[[140 139 150]
 [106 134 137]
 [130 124 127]
 [140 130 129]
 [129 131 132]]
->
[[140 139 150]
 [130 124 127]
 [129 131 132]]

[[128 128 128 127 127 129 128]
 [124 111 130 108 130 116 136]
 [144 134 131 117 120 146 113]
 [128 129 131 128 132 126 124]
 [129 123 125 130 126 128 126]
 [124 119 142 108 123 105 136]
 [130 127 128 129 130 128 127]
 [128 120 122 116 127 123 132]
 [128 129 129 128 129 128 127]
 [140 133 132 119 121 142 116]]
->
[[128 128 128 127 127 129 128]
 [144 134 131 117 120 146 113]
 [129 123 125 130 126 128 126]
 [130 127 128 129 130 128 127]
 [128 129 129 128 129 128 127]]

[[135 124 132]
 [131 128 139]
 [100 128 138]
 [125 128 124]
 [127 118 135]]
->
[[135 124 132]
 [100 128 138]
 [127 118 135]]

[[125 125 126 128 128 129]
 [115 124 131 115 132 144]
 [127 125 127 127 126 126]
 [128 130 126 127 129 128]
 [123 114 150 118 113 121]
 [126 125 131 125 124 126]
 [123 123 134 140 135 132]
 [126 118 138 124 118 122]
 [123 115 145 117 113 120]
 [125 128 119 130 130 128]
 [126 125 129 133 130 129]]
->
[[125 125 126 128 128 129]
 [127 125 127 127 126 126]
 [123 114 150 118 113 121]
 [123 123 134 140 135 132]
 [123 115 145 117 113 120]
 [126 125 129 133 130 129]]

[[139 122 121 121 128]
 [ 99 154 100 125 115]
 [143 136 131 109 146]
 [133 148 131 131 138]]
->
[[139 122 121 121 128]
 [143 136 131 109 146]]

[[129 106 136 133 127 132 127 111]
 [129 124 115 131 131 119 125 123]
 [126 128 141 121 126 132 124 134]
 [127 132 128 126 126 127 126 130]
 [134 145 124 138 142 132 140 132]
 [131 132 128 134 132 131 136 130]
 [148 135 127 133 110 134 114 127]
 [116 133 126 117 119 131 131 134]]
->
[[129 106 136 133 127 132 127 111]
 [126 128 141 121 126 132 124 134]
 [134 145 124 138 142 132 140 132]
 [148 135 127 133 110 134 114 127]]

[[138 120 127 122 115]
 [133 118 128 121 116]
 [118 152 142 156 131]
 [116 142 111 106 152]
 [132 147 131 148 128]
 [135 109 122 119 118]
 [139 143 126 143 126]
 [132 118 147 135 118]
 [108 121 130 114 136]
 [123 135 149 146 123]
 [148 128 123 127 116]
 [111 118 131 115 133]]
->
[[138 120 127 122 115]
 [118 152 142 156 131]
 [132 147 131 148 128]
 [139 143 126 143 126]
 [108 121 130 114 136]
 [148 128 123 127 116]]

[[130 123 104]
 [131 131 122]]
->
[[130 123 104]]

[[122 121 125 140 120 135 139 126 133]
 [125 117 103 137 120 128 122 120 135]
 [130 131 127 122 133 124 119 132 127]
 [126 129 129 133 120 129 137 121 127]
 [127 129 131 124 134 128 125 135 129]
 [135 132 121 118 135 117 108 129 125]
 [125 121 106 138 117 127 126 113 131]
 [124 130 139 131 128 132 139 130 127]]
->
[[122 121 125 140 120 135 139 126 133]
 [130 131 127 122 133 124 119 132 127]
 [127 129 131 124 134 128 125 135 129]
 [125 121 106 138 117 127 126 113 131]]
---
[[134 125 131]
 [100 138 138]]
->
[[134 125]
 [100 138]]

[[120 135 103]
 [116 138 118]]
->
[[120 135]
 [116 138]]

[[119 150 131]
 [117 136 121]
 [116 115 136]]
->
[[119 150]
 [117 136]]

[[127 147 141 128 114]
 [129 131 141 122 118]
 [136 101 128 104 138]]
->
[[127 147]
 [129 131]]

[[112 134 145 119 117]
 [156 128 136 138 115]
 [156 128 128 135 120]]
->
[[112 134]
 [156 128]]

[[131 127]
 [108 114]
 [104 134]]
->
[[131 127]
 [108 114]]
